Each row is followed by its class.
[-13   7  13 -12   0  -1  -5  -4  -1 -12  -5 -23   2  -4  -2   5  11 -31
  13  -2  14  -7 -22   0   1  -3  11 -19   1  -2  11  -1  -1   9] | F
[ -6   1  18 -29  20  -7 -25 -12  -9 -28  -5 -30  14  12  -6 -11   6 -30
  27 -12 -12   1 -14  -3  -3  -9  18 -30   2 -23  -1   0   3  22] | J
[-16   2   5  -6  26 -35   8  11 -16 -39  -4  38  -8  -8 -15  14 -18  -2
   0  11   1   1 -24 -26  23  21  12  21  -6 -10  25   2   6 -18] | S
[  0  10  -5  -1   6 -19  -5  -7  -2 -11  -2  -6   8   0  -4 -18   8 -15
  20 -17  19   6 -26  -6   5 -10  20 -16  -6  -6  -6   7 -27   7] | H
[ -8  -8  15 -11 -12 -20  -7 -11   6 -20 -10 -17   7   2 -13 -12  -1 -10
   7  12  -1 -23 -17   6  -9   1  17 -19   1   1  -2   6   3  -3] | J
[  6 -27 -21   2  -9  -8   9  11  10 -25  14   6  -7  -8 -10 -24 -32  36
  22  -9   9 -12 -16  -9  -2 -14  14  -1   4  37 -21  10  -4  -1] | J
[  7  15  -6   6   4 -17  -6  -5   3  -9  -9  -5   8  -4 -12 -11   8 -11
  21 -15  17  10 -24  -5   7  -9  17  -9  -6   0   0   5 -20   1] | Z
[  6  12   2  -1  10 -12   5  -4   2  -8  -3  -5   9   3 -15 -16   1  -6
  23 -12   5   4 -14  -6   1  -6  16 -19  -2  -4  -1   9 -20  -2] | X
[ 13  -5  -7 -26  24  -9   3  15  -2 -21  17 -10   0  -8 -12 -43 -10  35
  39   2 -14   7 -25   8 -13 -18  -3  -2  25  14 -15  -4  10  -1] | Z
[ 10  13 -14   6  16 -10  -5  -1   1 -10  -3   4  10  -5  -9  -5  10  -6
  19 -15  11   4 -16 -13   2  -6  15 -11  -5 -10  -3   8 -19   5] | D
[-13  -6   5 -19  -2 -15   0 -10  -1 -21   5 -12 -11   1  -8 -25 -15  18
   5  -2 -16 -15  -4  15 -26 -18   1 -31  12   6 -22  11   4  -4] | D
[  8  12  -3  -4   5  -9  -9  -3  -1  -8  -7  -1   9  -6 -13 -14  11 -20
  32 -20   8   5 -19  -9   5  -7  17 -19  -3  -5  -8  10 -12   4] | F
[-20   2   7   7  12  -8   7 -22  11 -27 -12 -31  -3 -10 -15  29   1 -15
  11  10  28  -4 -38  -7  -1  -6  19 -22  -5   9  49  -6 -23   2] | Y
[-15  15  28 -12 -17 -17 -21  20 -32 -16   3  -7 -24   4 -15 -55  -6  24
 -44   9 -41  46  15   4   0 -69 -20  -3 -13 -25 -65  11  46 -34] | X
[  2  23 -21  25  12   5  18  23  -9 -10  -7  17  -1 -39  10  35   1  21
  -2   7   6 -36 -10 -53   1  24  22  -7 -32  11  14  19 -23 -22] | D
[  4   3  -4   1  12  -5  -2  -3  -4  -5  -6  -2  12  -6  -5 -12   7  -8
  25 -16   5   7  -7  -9   1  -5  16 -11  -4  -3  -7  13 -11   5] | E
[ 13   8  -8   6   5  -8  -3  -1  -5  -1  -8   6  12  -7  -6  -6   9 -10
  28 -19   3   3 -11 -14   5  -1  16 -11  -8  -1 -10  12  -9   6] | E
[-16   3   7 -15   9  -6 -17 -13  13 -28 -11 -44   7  13  -5 -13  15 -31
  11  -6  16  -3 -16  12  -9 -14   3 -33   8  -1  10   9  -7  11] | B
[  8  10   0   1   4 -11  -9  -6  -4  -4  -5   3   7   1 -12  -6   9 -12
  18 -18   5   3 -12  -7   9  -7  14  -9  -9  -2  -6   5 -11   0] | F
[ 24 -10 -19 -16  -9  22  15   9  15 -14  12  -2  34 -38 -23   2 -19  18
  71  46 -18 -30 -34 -28   2  14  37 -14  37   4  27  -4  -7   5] | E
[  6   9 -10   7   5 -13  -5  -3   2 -10  -9  -8  14   2 -10  -8   4 -11
  25 -16  14   5 -21  -5   5 -11  17  -9  -9   0  -1   8 -23   5] | Z
[-31  -1   6   9   1 -12  12  -4  10  -9   0 -12 -13  -5   9  12   3   8
 -25   1  17  -9  -8  -8 -10   4  16 -12 -22  15  13  13 -41 -18] | B
[ -7  -1 -21  28  -6  -4  16 -18  20  12  -8   1   1 -37   0  38   0  -8
  22  14  22 -34 -19 -23   7  24  54 -15 -28   2  26  -9 -50  -9] | B
[  1  25  -8  12 -27  50  20  39  21  44  -3   0 -32 -21  24  -5  15 -30
 -11 -10  64  63  -4  19  21  -5 -46  -7  42  11  22 -30  33  23] | X
[  8   4  -2   1  11 -15   0  -9  -5  -6  -8 -11   7   3 -12 -18  10  -3
  24 -15   6  -2 -10  -4  -5  -6   7 -17  -6   5  -3   8 -19   3] | Y
[-19   0  -2  -3  -3 -27  14  32 -20  10 -10  30 -12   5  23  13   8  16
  -5   4 -12  -8   6 -26  13  35   2  13   3   7 -10   3 -16 -15] | H
[ 10  13  -9   0  14  -5  -8  -6   2  -8  -1  -2   8  -3  -5 -11   7  -3
  17 -13   7   1 -14  -5  -6  -7   9 -18  -1  -9  -3   4 -16   7] | D
[ -9 -14  -1 -20  -5 -42   9  -8  22 -22  15 -15  -5 -19   1 -32  -1  12
  27   0  -2 -13 -26  18 -35 -10  19 -24   1  18 -15   4 -22 -10] | B
[ -4  33  33 -44 -38 -52 -11  -1 -18 -43  -5 -17   1 -33  17 -49   9 -48
  28 -19  -7 -35 -45 -25 -33  11  56 -67 -26  -2 -49  36 -20 -13] | H
[  5  12  -3   2   6  -8 -10  -4  -2   5   0   4   5   2  -7 -10   6 -15
  21 -20  10   9 -12  -3   9  -6  13  -9  -4  -5  -7   1 -19   3] | F
[-24   2  20   4 -24 -29 -20 -25   1 -13 -22 -45   2  18 -10 -11  23 -46
 -19  -8  22  -5 -17  13 -14 -26   7 -29 -17  -2  -3   2 -14  20] | Y
[  6  11  -5  14  -7   2  -8  -8  -4   1 -15  -7   6   5  -7  -2  11 -20
  12 -18  14   7 -14  -6   4  -9   7 -19 -14  -4  -3   9 -20   4] | Y
[-18  21  -5 -16  19 -10   9  40 -20   7  -5   4 -14 -18  16  18  23  -8
  16   2  -3   1 -10 -22  26  23  10  -4  23 -10   3  -9  12  -6] | H
[-21 -16  19 -15  -7 -28 -14 -30  10 -30 -12 -33  11   3  -1  -1  13 -28
   1   2   5 -18 -17  13 -28 -15  26 -31 -18 -10   7  -2  -8  15] | S
[ 13 -23  -7   3  10 -11   0 -13  11  -3  13   5  12  -1 -10  16 -19  10
  10   6  -7 -14  10  -1   5   2  15  19  -3  -3  12 -13  -4   6] | J
[  6  12 -13   3  16 -11  -3  -1   0  -9  -3 -11  17  -4 -11 -10   8 -12
  34 -14  16  10 -21 -14  14 -10  22  -6  -4  -6   2   8 -30   8] | Z
[-18   4  20  -6 -15  -2 -22 -23  10 -22 -16 -44   4  16 -12   5   3 -34
  -8   1  11   3 -23  25 -10 -29  10 -28   1 -10   7   1   6   5] | Z
[-39  35  49   7 -33   8 -13 -10 -17 -27 -48 -15 -24   8   5 -33  25 -23
 -73  -2  22  25  -5  16   3 -21 -21 -35 -38  -8 -23  56  19 -62] | B
[ -8 -14 -17 -25  35  -6  10  16   7 -27   7 -16   5 -10  -9  -7   2   7
  51   2   5  14 -11 -15   0  -6  14  -7  40  -3   9  -4  -3  21] | D
[  9  -9  -7  -6   0 -30  19   4   8  29  14  -2  -4 -12   6   4   5   5
  20   5  -4 -16   9   5  -3  16   3  15  13  10  -1 -19 -11  14] | Z
[-33  23  -8  21 -16  -2 -21  21   3 -26 -27   5  -1  -8  -2 -10   8 -32
 -14  -6  37  27 -31 -14   0 -16  17 -25 -18 -23 -14  36 -15 -32] | S
[-25  11  13 -13   1 -12 -26  -8   0 -36 -14 -26   3   0 -14  -9  15 -47
   9 -13  18   5 -41   0  -6 -20  21 -30  -2 -11   3   1   0  16] | F
[  4   7  -6   2   7 -11  -8  -7   1  -7  -4  -4   8  -3 -12 -10   5 -14
  31 -17  13   6 -17  -6   6 -12  19 -15  -6  -3  -6   7 -18  -1] | F
[-49  39   7  -4 -20   9 -17  17  11  -6 -22 -22 -33 -30  13 -39  50 -33
 -59  -4  43  69   4  33  -1 -48 -58 -23  27 -23 -22  25  49 -26] | H
[-11   3  -7 -13  -3   9  -2  16  -3 -28  -2 -10   0 -19 -11  -8  -2  11
  19   7 -21 -15 -30 -32 -18  -6  14 -26   2   3 -20  25  -6   2] | Z
[-19  19  21  36 -44  -6 -32  -3  -1 -33  -6  17  -2  22 -22  26 -29 -85
 -81 -14  44  46 -32  14  16 -36  -2  30 -39 -39  10  13  18 -12] | Y
[  5   7  -5  -3  11  -4  -2  -5  -3  -9  -4  -5   8   1  -1  -7  11 -12
  26 -19  14   3 -17  -8  11  -7  11 -23  -8  -6   2  13 -18   6] | S
[-12   8   8  -7  -9 -15 -29 -14  12 -36 -15 -29  18   6 -15  -6   8 -47
   8  -6  16  -1 -40   4 -16 -16  30 -24  -5 -15   2   5  -9  13] | Z
[ 15  -3   8   9 -17 -25   2 -25   9  19   2  -3  -2  -4   8  15   3  -7
  -1  -6   7 -29   1   8  -9   5  21 -16 -29   5   3  -9 -19   1] | S
[  6  10  -5   3   6  -5   1  -2  -3  -3  -5   3   6   2   2  -1   7 -15
  21 -20  15   6 -13  -3  12  -5   5 -19 -11  -7   4  12 -15   3] | S
[-43  29  30 -50  -6 -42 -45  -8  -5 -54 -11 -31  18 -19 -15 -49  59 -87
  13  -1  11  25 -47 -34   1 -12  38 -29   8 -51 -24  17 -18  24] | F
[  2  18  -1   6   8 -12   2   0   0  -5  -1  -2   9   3 -10 -10   2 -15
  15 -16  13   6 -17  -8   7  -6  14 -14 -10  -7   1   8 -24   0] | X
[-41   6  -2   1 -13  11   1   3  -6   5   3 -23  -8 -20  17   2 -12  -1
 -12   8   2 -18 -11   4 -20  -9  24 -32 -10   0   2 -11 -28   5] | Z
[ -7  -4  -7   7  18 -17  25  -4  10  14  13  -1   2  -1 -11  18  -3  -6
  23   4  20  -8 -15  -7  20  15  28  12   6  -1  22 -17 -35   7] | X
[  8  -4  10  -6  16 -13  -2 -26  11  -2  -5 -25   7   6  -8   2  11 -18
  12  -2   8  -4   6  11   2  -1  11  -8  -4  -5  20  -9 -10   9] | B
[  5   8 -10  17  -6  -8  -5  -5   0  -4 -11  -3   6  -1 -11  -7   4 -13
  15 -14  18   4 -20  -8   0  -9  11 -15 -14   1  -3  11 -25  -2] | Y
[ 11  14  -7   5  10 -12   1   1   3   0   0   0  14   4 -11  -8   7 -11
  22 -14   5   5  -7 -10  10  -5  14  -7  -5 -10  -2   7 -22   2] | X
[ -2  -4 -12  -7   5  -4 -11   1  19   1  -1 -17   2   8  -8  -9   6 -16
  52   0  23  13 -39   7   1  -6  -3 -15  33   7  11 -19 -16  22] | F
[-19  -8  -1 -15  13 -26  22   2  11  -6  17 -14  -8  -4  -9 -17  -3   9
  35   8   6 -13 -50  12 -15   0  12 -16  19  13   7 -19 -23  12] | X
[-45   5 -11   0  -5  32  -1  38 -34  37   8  20 -18  30  46  31  -3  -2
 -27  14  -7  14  31  -1  56  24 -56  34  32 -16  10 -19  -2  -2] | Y
[ 12   5  -6   1  12 -16  -3 -11   2  -8   1  -2  11   3  -9 -11   9  -9
  22 -17  17   4 -15  -5  12 -10  13 -11 -11  -6   2  10 -21   4] | S
[-29  -4  22 -12  -9 -16 -19 -20  12 -31 -15 -26   3   5 -15 -10   6 -28
  -6   2   9   7 -25  13 -22 -17  22 -26   8  -9  -2  10   2   0] | E
[-14  31 -20   6 -37 114 -32  22   2  19   7 -41  -3   5  15  33  28 -48
 -22 -12  16  48 -11  -8  40 -60 -41 -37  28 -45 -14  15  25  43] | D
[  5 -19  41 -11   4 -45 -40 -63   9  -7  29 -54  -4  23  10 -31 -21 -22
 -17  -7  15  -2 -24  51 -47 -44  13 -12 -40  -4   4 -65 -20  40] | J
[  0  10  31  21 -54 -39 -24 -19  27 -20 -34  37 -25  16 -25  -5 -24 -26
 -40 -21  18  43 -22  33 -34 -15  -6 -17 -15   6  -8  16  19 -38] | F
[-18  23   1  40  -6 -38 -11  -7  14  13  -2   0  -9  22  -9   9  -2 -36
 -36 -17  58  18 -21  -2  15  -7  18  11 -24  -2  14 -15 -48   0] | X
[  6  11  -3   0  12 -13   4  -5  -3  -6   1  -7  15   4  -8  -8   5 -13
  30 -17   5  -3 -15 -12   9  -5  24 -15 -11  -8  -1   4 -29   8] | X
